Below are the code and all the weights of a small trained network. Each question names an input and a class and asks about switching units off, where a switched-off unit gives its printed mean instead of its output.

import numpy as np


def w(rows, s, z=0):
    codes = np.array(rows[::2]) - 128.0
    scale = np.full(codes.shape[1], s)
    scale[-1] = z or s
    return codes * scale


def f(y):
    return y / 2 * (1 + np.tanh(0.7978845608 * (y + 0.044715 * y**3)))


def log_softmax(a):
    a = a - a.max(-1, keepdims=True)
    return a - np.log(np.exp(a).sum(-1, keepdims=True))


def net(x, mask):
    res = np.array(x, float).reshape(1, 6) / 4 @ E
    y = f(res @ A[0][:, :-1].T + A[0][:, -1])
    res = res + np.where(mask, y, B[0][:, -1]) @ B[0][:, :-1]
    return log_softmax(res[-1] @ U[:, :-1].T + U[:, -1])


A, B = {}, {}
E = w([
[112,165,124,122,166,66,123,125,56,164],'x0',
[62,112,114,174,113,89,150,108,79,81],'x1',
[100,155,131,125,113,95,157,125,118,134],'x2',
[178,83,110,178,26,140,128,167,89,249],'x3',
[166,189,215,188,63,63,50,46,200,122],'x4',
[182,150,118,118,157,156,99,147,127,143],'x5',
],0.012)
A[0] = w([
[149,146,113,182,127,157,78,95,115,125,165],'neuron 1',
[125,119,126,205,84,157,145,142,109,224,24],'neuron 2',
[139,167,134,127,145,102,184,122,132,132,59],'neuron 3',
[164,105,34,98,123,116,111,99,95,107,96],'neuron 4',
[169,166,246,182,82,80,27,60,147,107,145],'neuron 5',
[136,142,120,76,160,106,132,76,145,79,21],'neuron 6',
[146,103,92,158,86,140,145,76,108,205,6],'neuron 7',
[128,63,74,58,161,156,204,159,105,133,116],'neuron 8',
[86,166,188,135,232,148,154,110,166,88,73],'neuron 9',
],0.011,0.0015)
B[0] = w([
[124,90,101,90,169,161,141,158,183,43,155],'neuron 1',
[213,71,60,238,147,116,36,136,209,144,206],'neuron 2',
[94,72,103,117,126,160,124,151,211,131,137],'neuron 3',
[64,151,67,148,85,190,142,139,148,84,148],'neuron 4',
[52,190,195,105,200,183,218,197,19,134,255],'neuron 5',
[201,31,153,238,175,60,79,105,137,245,169],'neuron 6',
[148,167,122,120,128,52,37,82,162,110,185],'neuron 7',
[11,168,159,69,163,154,173,172,25,98,216],'neuron 8',
[180,83,86,157,61,54,2,74,227,107,193],'neuron 9',
],0.0082,0.021)
U = w([
[36,173,170,48,171,165,239,165,93,134,249],'0',
[176,85,92,146,94,35,1,87,213,138,7],'1',
],0.0098,0.0013)

Each question gives the input, the list of numbers given to net, and the class t.
The units are the neurons (one row each of A and B). Each row of codes is followed by its name. A weight is (code - 128) times the scale printed after its matrix; where a second scale follows, it is the last column's (A, B and U).
mask holds one flag per neuron, in row order. A switched-off neuron (its flag False) gives its mean, the last column of its row in B, instead of its output. The means were averaged over made-up inputs and are rounded, as every weight is.
A unit's drop is (log p(t) with every unit on - log p(t) with that unit switched off) / (log p(t) with every unit on - log p(t) with every unit switched off).
unit that matters most: the unit with the biggest drop
k most important neurons: the k neurons with the biggest drops, biggest first
drop of u: that unit's drop, to one decimal
input [-1,-3,6,-8,-5,-1], class 1: 2 most important neurons => neuron 9; neuron 5
input [5,1,4,-8,8,1], class 0: 2 most important neurons => neuron 5; neuron 2
input [-2,-4,4,-2,1,8], class 1: unit that matters most => neuron 8
input [6,7,-6,-6,4,-4], class 1: 3 most important neurons => neuron 9; neuron 8; neuron 6
input [4,-8,1,4,4,7], class 0: 3 most important neurons => neuron 5; neuron 9; neuron 6
input [8,-8,0,-7,7,7], class 0: 3 most important neurons => neuron 5; neuron 2; neuron 7
input [7,4,3,-5,-4,3], class 1: 2 most important neurons => neuron 5; neuron 9
input [2,-5,-2,-3,4,8], class 0: 2 most important neurons => neuron 5; neuron 2
input [0,2,7,1,0,3], class 1: 2 most important neurons => neuron 5; neuron 8
input [-6,6,-6,-7,-4,-3], class 1: 2 most important neurons => neuron 9; neuron 5
input [2,-4,-2,-6,3,-5], class 1: drop of neuron 9 => 3.0
input [-4,2,8,4,5,2], class 0: drop of neuron 1 => 0.0
input [2,-2,-2,3,-1,-2], class 1: drop of neuron 5 => 3.0
input [-6,-4,-8,3,7,7], class 0: drop of neuron 5 => 0.7
input [5,0,4,4,6,-8], class 0: most important neuron => neuron 5
